Each row is followed by its class number.
[ -6   1  -2   6   1   0  -4   6   6   0   0 -13 -16  -1   2   4   1  -1
   0  -2   5   4  -3 -29   0   6   0   1   1 -10  -5  22  16   7   3   8
   0  -1   7  -2  -2  -4   9   1   4   0   6  -3 -12   3   1  -1   0  -2
  -5   2   3 -13  -5  -1  -3   2   8] => 0
[ -3   1  -3   5   1   1  -3  -2   2  -1   1 -11 -29  -1   2   3  -2   1
  -3  -3   4   1  -3 -29   2  -1  -2   2   0 -10  -5  19  12  11   2   4
  -1  -3   5  -1   3  -1   8   0   2   0   8  -2  -8   6   1  -1  -5  -3
  -3   8   7 -16  -6  -8  -4   3  11] => 1
[  1   0   1   7   3   0  -3   6  10   0   0 -10 -21  -1   0   3  -2   1
   2  -5   2   5  -4  -7   2   4  -2  -1  -2  -7  -4  13   9   6   1  10
  -2  -3   1  -2  -3  -3   2   0   5   0   2   0  -2   1   4   1  -2  -3
  -7   3   7  -9  -3  -2   0   4   9] => 1
[-12   0  -3  -3   3   1  -3   6   0  -3   4  -8 -28  -1   2   0  -5  -4
  11  -6   3   0   3 -36   6   0   3   9 -12  -9   1  21  20   3  -1   4
   3   3  20   5   0 -11  26   1   6   1   3   1 -12   9   2   0 -14  -2
  -3 -13  -6 -22  -3  -4  -1   5   0] => 0
[ -6   1  -2   3  -1  -1  -3   3   3  -1   1 -10 -13  -1   0   2  -2  -1
   4   0   5   0  -2 -41   0   0   0   3  -5 -10  -5  17  16   3   1   1
   2   0  12   1   2  -4  14   0   1   0   7   0 -14   3  -1   0  -5  -4
  -5  -2  -2 -16  -3  -4  -4   5   6] => 0
[ -8   0  -3   2   0   1  -3   6   5  -2   0  -5 -17  -1   0   2   0  -1
   2  -2   3   6  -4 -20   2  -3   0   4  -4  -8  -2  16  12  11   0   2
   1   0   5  -2  -4  -4   7   0   4   1   5  -1  -4   0   4  -2  -6  -4
  -4   1   0 -19  -3  -2  -2   1   8] => 1
[ -5   1  -2   3   3   0  -6  14   5   1   0 -22 -34   0   1   3  -5  -2
   4 -10   3   8  -3 -49   4   6  -2   2  -7 -19   1  36  26  16   3  10
  -4  -1  12   0  -3 -11  19   1   7   0   4  -2 -16   6   6   1  -5  -5
  -9  -2   3 -23  -6  -1   0   4  11] => 1
[-14   3  -6   6   0   0  -3   6   3  -2   1  -9 -18   3  -1   3  -3  -2
   3   0   3  -3   0 -21   4  -3   0   3  -6  -6  -2  17  13   7  -3   1
   4   2   9   1  -7  -4  13   1   5   1   9   2  -6   4   2   0 -11  -4
  -3   2   2 -22  -3  -3  -7   1   8] => 1
[ -4   3  -3   0   2   2  -2   2  -7   0   0 -11 -21   0   2   1  -2  -2
  -1  -4   3   1  -3 -30   2  -1   0   5  -2 -11   1  23  13  11   1   4
  -3  -1   9  -1  -2  -3  11   0   5  -1   4  -2  -7   4   3  -1  -6  -4
  -1   1   1 -15  -6   0  -1   3   9] => 1
[  2   1  -2   2   0  -1  -2   5  13   1   2 -13 -19  -2   0   0  -2  -2
   2  -6   2   1  -1 -32   2   4  -2   1  -6  -8  -6  24  14   2   2   8
  -2  -1  10   3   3  -5  12   1   6   0   5   0 -13   3   0   1  -4  -4
  -7  -4   5 -12  -3  -1   0   4  10] => 0
[  3  -2   1  -7   0   1   0  -1   2   0   1  -7 -21   0   3  -2  -3  -2
   3  -6   0  -1   1 -40   1   0   0   2  -8  -9   1  14  10   0   2   2
   1  -3  11   7   7  -4  15   0   2  -8   2   1 -11   3  -1   1  -6   0
  -2  -9  -3  -9  -2  -3   1   3   5] => 0
[ -2   0   0   4   0  -1  -4   4   7   0   1  -9 -14  -2  -1   3  -2   0
   4  -2   5   3  -2 -37   1   3   0   1  -5 -10  -4  16  15   5   3   3
   2   0   7   1   0  -6  11   0   2   0   4  -1 -15   2   0  -1  -4  -2
  -8  -4  -4 -11   0  -4   0   3   7] => 0
[  3  -1   0   6  -1   0  -3   3  15   1   1 -11 -15   0   0   3  -2   1
   2  -2   5   2  -4 -23   1   3  -2   0  -4  -8  -9  19  12  -1   3   9
  -3  -3   7  -1   2  -2   8   0   3   0   6   0 -10   2  -1   1  -3  -2
  -8  -1   6  -9  -4  -3  -1   3   9] => 0
[ -8   2  -4   2   0  -1  -3   6   1  -1   2  -9 -11   0   0   3  -3  -1
   4  -2   5  -2   0 -33   2   2   0   2  -6  -8  -3  14  13   1   2   0
   3   3  11   1  -1  -8  16   0   3   1   4   0 -14   6  -1   0  -8  -2
  -5  -5  -5 -13  -1  -3  -4   3   4] => 0
[ -4   1  -3   6   2   0  -3   7   7  -2   1 -14 -19   0   0   3  -2   0
   7  -4   3   3  -3 -35   1   2   0   1  -5 -12  -3  23  15  11   2   4
   1  -1   8  -2  -4  -4   9   0   7  -1   4  -1 -13   1   2   1  -5  -6
  -7   0   0 -17  -3  -2  -1   4  13] => 1
[ -3   0  -3   0   0  -2  -3   3   1   0   0  -9  -4  -1  -1   1  -1  -2
   2  -1   3  -1  -2 -30   1   2   0   5  -5  -8  -3  18  13   3   2   4
   0   1   9   0   1  -3   7   1   3  -2   2  -3 -13   1   0  -1  -2  -1
  -4  -4  -4  -9  -3   0  -1   4   7] => 0
[ -5   0  -2   2   1   5  -2   5  -5  -2   0  -8 -15  -1  -2   0  -2  -1
   0  -2   2   0   0 -20   2   1  -1   4  -3  -7   3  12   8   9   1   0
  -2  -1   7   0  -3  -3   9   0   3   1   2   0  -7   3   3  -1  -3  -3
  -1   0   2 -15  -2   0  -2   0   6] => 1
[-15   2  -5  -3   2   2  -3   8  -9  -1   2  -7 -24   0   2  -1  -5  -3
   7  -8  -1  -4   5 -18   9   0   1   7 -11  -6   5  15  13   8  -6   2
  -1   5  19   6  -5  -9  22   5   8   1   1   3  -6   8   5   0 -17  -5
   0 -10  -5 -23   0  -2  -5   2   7] => 1
